Below are the code and all the weights of a small trained network. Each question names an input and a class and asks about switching units off, where a switched-off unit gives its printed mean instead of its output.

import numpy as np


def w(rows, s, z=0):
    codes = np.array(rows[::2]) - 128.0
    scale = np.full(codes.shape[1], s)
    scale[-1] = z or s
    return codes * scale


def norm(h):
    return h / np.sqrt((h * h).mean(-1, keepdims=True) + 1e-5)


def f(y):
    return y / 2 * (1 + np.tanh(0.7978845608 * (y + 0.044715 * y**3)))


def log_softmax(a):
    a = a - a.max(-1, keepdims=True)
    return a - np.log(np.exp(a).sum(-1, keepdims=True))


def net(x, mask):
    res = np.array(x, float).reshape(1, 2) / 4 @ E
    u = 0
    for l in range(3):
        y = f(norm(res) @ A[l][:, :-1].T + A[l][:, -1])
        res = res + np.where(mask[u : u + 10], y, B[l][:, -1]) @ B[l][:, :-1]
        u += 10
    return log_softmax(norm(res)[-1] @ U[:, :-1].T + U[:, -1])


A, B = {}, {}
E = w([
[239,81,196,164],'x0',
[54,83,255,164],'x1',
],0.0071)
A[0] = w([
[176,99,178,61,85],'0.n0',
[132,172,157,178,147],'0.n1',
[121,134,63,196,101],'0.n2',
[119,93,71,207,66],'0.n3',
[146,199,61,141,97],'0.n4',
[88,1,65,81,51],'0.n5',
[34,145,103,18,39],'0.n6',
[71,172,185,205,181],'0.n7',
[154,222,171,177,123],'0.n8',
[129,223,131,223,7],'0.n9',
],0.0075,0.0019)
B[0] = w([
[118,97,93,236,157],'0.n0',
[126,80,116,150,144],'0.n1',
[134,102,149,84,147],'0.n2',
[123,137,137,107,112],'0.n3',
[141,34,144,74,229],'0.n4',
[150,186,163,137,118],'0.n5',
[157,112,132,254,254],'0.n6',
[176,53,86,28,237],'0.n7',
[119,111,112,152,135],'0.n8',
[114,181,156,110,94],'0.n9',
],0.0088,0.0027)
A[1] = w([
[182,242,255,153,43],'1.n0',
[160,189,79,164,69],'1.n1',
[141,190,117,119,1],'1.n2',
[15,168,82,136,169],'1.n3',
[61,191,255,79,250],'1.n4',
[44,229,115,136,156],'1.n5',
[119,67,97,136,15],'1.n6',
[153,101,92,194,73],'1.n7',
[93,124,184,177,171],'1.n8',
[182,103,191,55,47],'1.n9',
],0.0097,0.0013)
B[1] = w([
[202,94,41,166,120],'1.n0',
[97,70,194,98,180],'1.n1',
[153,70,175,87,97],'1.n2',
[243,73,164,220,230],'1.n3',
[134,33,154,86,177],'1.n4',
[252,161,120,160,162],'1.n5',
[94,170,107,133,217],'1.n6',
[84,130,89,141,252],'1.n7',
[179,143,99,42,209],'1.n8',
[84,151,74,172,226],'1.n9',
],0.011,0.0028)
A[2] = w([
[128,103,110,136,10],'2.n0',
[119,144,107,148,41],'2.n1',
[155,118,150,142,67],'2.n2',
[63,193,124,174,33],'2.n3',
[109,126,127,116,4],'2.n4',
[167,107,143,177,33],'2.n5',
[182,172,182,254,129],'2.n6',
[104,140,125,95,204],'2.n7',
[178,142,118,31,75],'2.n8',
[55,91,230,67,109],'2.n9',
],0.016,0.0015)
B[2] = w([
[173,115,168,137,157],'2.n0',
[103,118,143,114,138],'2.n1',
[75,171,45,111,149],'2.n2',
[69,50,139,177,157],'2.n3',
[141,122,112,149,122],'2.n4',
[137,180,93,173,208],'2.n5',
[241,154,30,191,254],'2.n6',
[168,111,156,175,141],'2.n7',
[151,66,200,35,170],'2.n8',
[180,75,175,6,214],'2.n9',
],0.017,0.0071)
U = w([
[231,170,25,240,190],'0',
[173,60,171,62,210],'1',
[18,44,128,249,173],'2',
[49,213,156,163,12],'3',
[78,189,162,182,26],'4',
[118,206,180,176,31],'5',
[71,236,108,122,80],'6',
[35,212,144,153,2],'7',
],0.014,0.0074)

Each question gives the input, the list of numbers given to net, and the class t.
The units are the neurons (one row each of A and B). Each row of codes is followed by its name. A weight is (code - 128) times the scale printed after its matrix; where a second scale follows, it is the last column's (A, B and U).
mask holds one flag per neuron, layer by layer. A switched-off neuron (its flag False) gives its mean, the last column of its row in B, instead of its output. The means were averaged over made-up inputs and are rounded, as every weight is.
A unit's drop is (log p(t) with every unit on - log p(t) with that unit switched off) / (log p(t) with every unit on - log p(t) with every unit switched off).
most important unit: the unit with the biggest drop
top k neurons: the k neurons with the biggest drops, biggest first
top k neurons in layer l: the k neurons of layer l with the biggest drops, biggest first
drop when u is switched off: that unit's drop, to one decimal
input [0,-1], class 2: most important unit -> 1.n9
input [2,-3], class 2: top 2 neurons in layer 2 -> 2.n6, 2.n9
input [-6,-7], class 1: top 4 neurons -> 0.n4, 0.n0, 0.n2, 2.n6
input [-3,-4], class 1: top 4 neurons -> 0.n4, 0.n0, 1.n9, 2.n6
input [-3,0], class 2: top 3 neurons -> 0.n6, 1.n7, 1.n3
input [-3,1], class 2: top 2 neurons -> 0.n6, 0.n7
input [3,3], class 2: top 2 neurons -> 1.n3, 0.n6
input [-8,8], class 0: top 3 neurons -> 1.n3, 0.n4, 1.n5
input [1,-2], class 2: top 2 neurons -> 1.n3, 1.n9
input [4,-6], class 1: top 2 neurons -> 0.n6, 1.n3
input [3,-5], class 1: top 3 neurons -> 0.n6, 1.n3, 2.n6
input [2,1], class 2: drop when 1.n3 is switched off -> 0.9
input [2,-2], class 2: drop when 1.n3 is switched off -> 0.8
input [1,1], class 2: drop when 1.n3 is switched off -> 0.3
input [-4,5], class 1: most important unit -> 0.n7
